Here is a tiny trained network, its code and every weight. The questions are about switching its units off for an input and a target symbol, where a switched-off unit gives its printed mean instead of its output.

import numpy as np


def w(rows, s, z=0):
    codes = np.array(rows[::2]) - 128.0
    scale = np.full(codes.shape[1], s)
    scale[-1] = z or s
    return codes * scale


def norm(h):
    return h / np.sqrt((h * h).mean(-1, keepdims=True) + 1e-5)


def f(y):
    return np.maximum(y, 0)


def softmax(a):
    e = np.exp(a - a.max(-1, keepdims=True))
    return e / e.sum(-1, keepdims=True)


def log_softmax(a):
    a = a - a.max(-1, keepdims=True)
    return a - np.log(np.exp(a).sum(-1, keepdims=True))


def net(x, mask):
    ids = ['βγεζλξπστ'.index(c) for c in x.split()]
    T = len(ids)
    res = E[ids] + P[:T]
    u = 0
    for l in range(3):
        r = norm(res)
        for j in range(2):
            rows = slice(2 * j, 2 * j + 2)
            q, k, v = (r @ M[l][rows].T for M in (Q, K, V))
            z = softmax(np.where(np.tri(T) > 0, q @ k.T / 2**0.5, -1e9)) @ v
            o = O[l][rows]
            res = res + np.where(mask[u + j], z, o[:, -1]) @ o[:, :-1]
        u += 2
        y = f(norm(res) @ A[l][:, :-1].T + A[l][:, -1])
        res = res + np.where(mask[u : u + 4], y, B[l][:, -1]) @ B[l][:, :-1]
        u += 4
    return log_softmax(norm(res)[-1] @ U[:, :-1].T + U[:, -1])


Q, K, V, O, A, B = {}, {}, {}, {}, {}, {}
E = w([
[93,144,130,185,78,104,55,160,129,207,79],'β',
[81,41,246,158,89,153,152,185,86,106,210],'γ',
[65,178,175,81,100,135,79,184,132,49,149],'ε',
[144,104,84,119,151,182,198,212,61,90,156],'ζ',
[109,84,141,110,96,119,58,108,121,188,119],'λ',
[98,73,185,70,60,88,205,66,92,158,169],'ξ',
[174,110,129,52,146,51,111,68,3,89,136],'π',
[108,189,166,58,153,158,70,124,106,61,160],'σ',
[154,141,120,181,162,74,108,124,87,172,153],'τ',
],0.02)
P = w([
[59,70,151,121,185,152,151,83,135,159,122],'0',
[43,247,149,106,124,151,145,172,133,224,199],'1',
[100,108,185,104,166,96,125,222,161,172,119],'2',
[82,82,151,132,140,152,165,70,126,102,105],'3',
[80,212,100,131,95,155,116,150,112,207,161],'4',
[131,106,190,126,152,83,142,230,125,168,96],'5',
[118,86,133,141,115,138,175,68,122,83,88],'6',
[102,183,82,160,73,136,114,157,99,189,147],'7',
[166,108,189,152,130,79,159,227,88,164,75],'8',
[154,93,127,167,89,131,178,62,122,61,76],'9',
[101,182,89,139,75,123,101,157,132,189,163],'10',
],0.016)
Q[0] = w([
[210,115,223,53,139,73,153,251,2,177,38],'L0H0',
[209,111,11,97,153,188,124,230,160,139,121],'L0H0',
[136,128,20,141,133,120,124,60,250,65,143],'L0H1',
[71,124,67,208,80,204,149,6,161,66,208],'L0H1',
],0.0079)
K[0] = w([
[212,119,96,124,39,94,197,150,75,129,123],'L0H0',
[135,99,78,115,174,182,146,183,126,140,134],'L0H0',
[81,180,128,101,250,159,90,124,150,210,156],'L0H1',
[79,129,134,137,187,136,110,89,220,108,68],'L0H1',
],0.012)
V[0] = w([
[195,98,109,149,110,210,189,193,34,158,112],'L0H0',
[25,110,158,121,123,65,141,75,95,140,176],'L0H0',
[140,159,129,121,108,116,77,98,125,108,93],'L0H1',
[147,152,89,75,105,62,163,145,1,110,21],'L0H1',
],0.0065)
O[0] = w([
[88,179,116,155,204,55,94,104,162,130,150,152],'L0H0',
[188,156,62,154,224,143,180,204,121,191,104,254],'L0H0',
[125,122,119,102,127,251,161,117,106,112,152,86],'L0H1',
[153,133,145,116,109,107,111,132,254,177,181,158],'L0H1',
],0.01,0.0091)
A[0] = w([
[130,169,37,60,124,87,66,115,102,158,195,253],'L0N0',
[99,71,53,211,161,201,108,77,117,114,84,190],'L0N1',
[49,204,114,255,78,178,117,205,194,196,133,68],'L0N2',
[72,163,142,164,113,135,102,238,119,30,214,46],'L0N3',
],0.0064,0.0023)
B[0] = w([
[129,150,132,171,143,141,81,161,87,146,199,243],'L0N0',
[165,124,127,63,104,94,129,166,253,157,176,170],'L0N1',
[173,146,157,75,167,167,148,91,96,76,200,253],'L0N2',
[160,123,71,198,140,120,101,100,123,202,122,219],'L0N3',
],0.013,0.0058)
Q[1] = w([
[153,136,87,152,18,117,128,156,116,218,221],'L1H0',
[128,199,29,159,50,237,108,49,61,188,203],'L1H0',
[106,179,109,136,118,130,87,139,2,220,221],'L1H1',
[137,105,181,129,217,72,52,213,134,65,55],'L1H1',
],0.0078)
K[1] = w([
[233,67,92,165,118,78,157,91,166,100,81],'L1H0',
[203,72,130,186,91,162,122,72,157,1,111],'L1H0',
[200,109,145,206,85,126,165,126,203,22,117],'L1H1',
[160,123,150,166,195,141,107,202,78,149,217],'L1H1',
],0.0096)
V[1] = w([
[142,198,167,106,141,167,130,82,191,125,135],'L1H0',
[146,97,164,254,95,184,167,194,176,111,125],'L1H0',
[168,179,74,106,116,92,139,86,70,92,73],'L1H1',
[77,204,96,142,66,150,87,156,145,122,23],'L1H1',
],0.0069)
O[1] = w([
[131,83,148,173,199,91,121,41,30,99,116,95],'L1H0',
[164,230,95,87,98,75,174,232,51,35,45,117],'L1H0',
[147,113,111,81,156,118,103,81,68,165,51,81],'L1H1',
[155,173,100,159,195,130,107,144,177,254,112,1],'L1H1',
],0.0089,0.0092)
A[1] = w([
[151,46,178,211,83,91,254,138,150,192,74,167],'L1N0',
[101,73,220,234,160,120,113,189,100,42,37,5],'L1N1',
[52,184,85,174,97,68,63,112,157,174,168,140],'L1N2',
[141,169,143,186,193,169,86,149,116,169,163,19],'L1N3',
],0.0074,0.0025)
B[1] = w([
[108,203,126,122,194,174,80,103,123,160,75,255],'L1N0',
[7,139,204,121,178,244,53,140,167,112,145,153],'L1N1',
[61,91,155,89,104,159,192,162,166,94,85,193],'L1N2',
[95,129,128,57,119,80,205,34,165,190,62,217],'L1N3',
],0.012,0.0067)
Q[2] = w([
[126,148,149,91,185,108,172,132,223,70,166],'L2H0',
[139,81,159,225,153,88,102,201,172,70,18],'L2H0',
[53,182,154,57,143,119,109,153,120,111,184],'L2H1',
[152,119,118,108,114,171,101,10,61,146,254],'L2H1',
],0.0094)
K[2] = w([
[119,91,137,87,92,101,43,159,225,105,99],'L2H0',
[2,116,207,69,186,137,84,235,85,227,223],'L2H0',
[139,170,159,180,127,129,154,93,205,81,59],'L2H1',
[200,85,20,177,64,159,124,22,153,77,90],'L2H1',
],0.0088)
V[2] = w([
[101,152,191,77,24,140,195,100,61,205,166],'L2H0',
[97,83,56,81,129,102,137,165,131,94,201],'L2H0',
[84,77,38,111,90,198,122,68,202,106,46],'L2H1',
[73,182,132,143,157,168,254,108,105,128,182],'L2H1',
],0.0082)
O[2] = w([
[157,192,40,121,71,9,151,126,115,122,145,167],'L2H0',
[162,99,86,39,100,147,142,150,79,78,58,150],'L2H0',
[179,166,187,152,55,170,237,107,151,67,149,94],'L2H1',
[243,85,172,171,101,161,27,83,165,95,87,244],'L2H1',
],0.012,0.011)
A[2] = w([
[111,122,117,94,150,145,174,6,145,181,122,6],'L2N0',
[75,117,88,150,54,161,134,115,204,170,49,142],'L2N1',
[89,47,81,169,141,67,113,119,201,114,90,108],'L2N2',
[141,33,113,106,157,67,143,168,201,80,107,174],'L2N3',
],0.011,0.0021)
B[2] = w([
[119,102,111,216,46,144,96,105,114,128,38,209],'L2N0',
[89,65,21,159,132,143,59,102,117,51,173,158],'L2N1',
[82,163,88,90,121,189,252,109,64,82,104,216],'L2N2',
[142,159,150,217,149,69,197,111,177,170,170,254],'L2N3',
],0.015,0.0067)
U = w([
[158,103,179,33,142,152,148,123,154,66,86,238],'β',
[66,128,182,172,174,165,73,176,114,121,173,212],'γ',
[83,78,51,89,103,157,96,127,218,161,177,130],'ε',
[53,169,128,118,117,137,224,139,155,116,126,233],'ζ',
[127,136,75,132,93,103,104,251,128,80,117,227],'λ',
[179,198,107,101,209,144,143,164,140,197,59,6],'ξ',
[179,156,154,156,115,73,90,143,220,130,202,48],'π',
[127,107,148,191,88,107,115,124,93,138,54,132],'σ',
[115,90,117,89,179,80,109,96,34,96,163,53],'τ',
],0.011,0.0021)

Each question gives the input, a string of symbols that net reads in full, and the target symbol t.
The units are the heads (2 rows each of Q, K, V and O) and the neurons (one row each of A and B). Each row of codes is followed by its name. A weight is (code - 128) times the scale printed after its matrix; where a second scale follows, it is the last column's (O, A, B and U).
mask holds one flag per unit, layer by layer, with each layer's heads first. A switched-off unit (its flag False) gives its mean, the last column of its rows in O or B, instead of its output. The means were averaged over made-up inputs and are rounded, as every weight is.
A unit's drop is (log p(t) with every unit on - log p(t) with that unit switched off) / (log p(t) with every unit on - log p(t) with every unit switched off).
The circuit of an input: a set's keep is (log p(t) with only the set's units on - log p(t) with every unit switched off) / (log p(t) with every unit on - log p(t) with every unit switched off). Starting from the 12 units with the biggest drops (on a tie, the unit counted first), units are removed one at a time, each time the one whose removal leaves the highest keep (on an exact tie, the one counted first), for as long as the keep stays at least 0.8.
units of the circuit, in order: the units of the circuit, biggest drop first
top k neurons: the k neurons with the biggest drops, biggest first
k most important neurons of layer l: the k neurons of layer l with the biggest drops, biggest first
input σ σ ξ λ ξ ε γ τ λ τ ζ, target γ: top 3 neurons : [L0N0; L0N2; L0N1]
input λ ξ τ τ ξ ε, target ξ: top 2 neurons : [L0N3; L1N3]
input ξ ε σ β γ σ, target γ: units of the circuit, in order : [L1N1; L0H1]
input ξ β σ ξ ζ β λ τ ε τ π, target γ: units of the circuit, in order : [L2H0]
input ξ σ β π λ λ λ ε, target ζ: units of the circuit, in order : [L2H1; L0N2]
input λ ε τ τ ξ ζ λ ξ λ λ, target ε: top 2 neurons : [L0N1; L0N2]
input γ σ λ, target γ: units of the circuit, in order : [L0H1; L1N1]
input λ σ λ β σ, target τ: units of the circuit, in order : [L0N2; L1H0; L0N1; L1N0]
input σ σ σ ξ ζ τ, target ζ: units of the circuit, in order : [L0H0; L2N2; L1N2]
input ξ π ε, target π: top 2 neurons : [L0N2; L1N0]
input ξ ξ ζ β β ξ ξ λ ζ ε β, target ξ: units of the circuit, in order : [L1H1; L0N2]
input γ ξ ζ ζ ξ λ ξ λ, target π: units of the circuit, in order : [L0N2; L2H0; L1N0]
input ξ σ β, target ξ: units of the circuit, in order : [L0H0; L0N2]
input τ λ ζ τ γ ζ β, target π: units of the circuit, in order : [L0N2; L0N1]
input β ξ τ τ λ τ ζ σ ζ, target ζ: units of the circuit, in order : [L0H0; L2N2; L0H1; L1N2]
input γ γ ξ ξ ξ ε ζ ξ, target β: most important neuron of layer 1 : [L1N0]
input ξ λ σ σ π ε ξ γ π β, target π: units of the circuit, in order : [L0N1; L0N2]
input ξ ξ ε ξ σ, target π: top 3 neurons : [L1N0; L0N0; L0N2]
input σ σ τ, target τ: top 3 neurons : [L0N3; L1N0; L2N2]
input ε β ξ ζ, target ζ: units of the circuit, in order : [L2N2; L0N2; L0H0]
input σ ξ β β ε, target τ: top neuron : [L0N2]
input ζ σ σ γ ξ β σ ζ, target σ: top 3 neurons : [L1N3; L2N0; L0N3]
input τ ζ ζ λ, target ε: units of the circuit, in order : [L2N1; L0N1]
input π ξ σ ζ ξ ξ τ ξ, target γ: units of the circuit, in order : [L2H0; L0N0]
input ζ β ε ξ ζ, target π: top 2 neurons : [L0N2; L0N0]
input σ γ ξ β ζ β π ε, target ε: top 2 neurons : [L0N3; L1N3]
input ζ γ π ζ β σ ξ π ξ, target ξ: top 3 neurons : [L1N0; L0N2; L1N3]
input π ε ξ β ξ ξ ζ γ, target β: top 2 neurons : [L0N2; L0N1]
input σ ξ ξ τ γ τ ξ σ π σ ε, target σ: most important neuron of layer 0 : [L0N3]
input ξ γ ε ξ ζ ξ ζ ζ π π ξ, target ε: 2 most important neurons of layer 0 : [L0N0; L0N2]
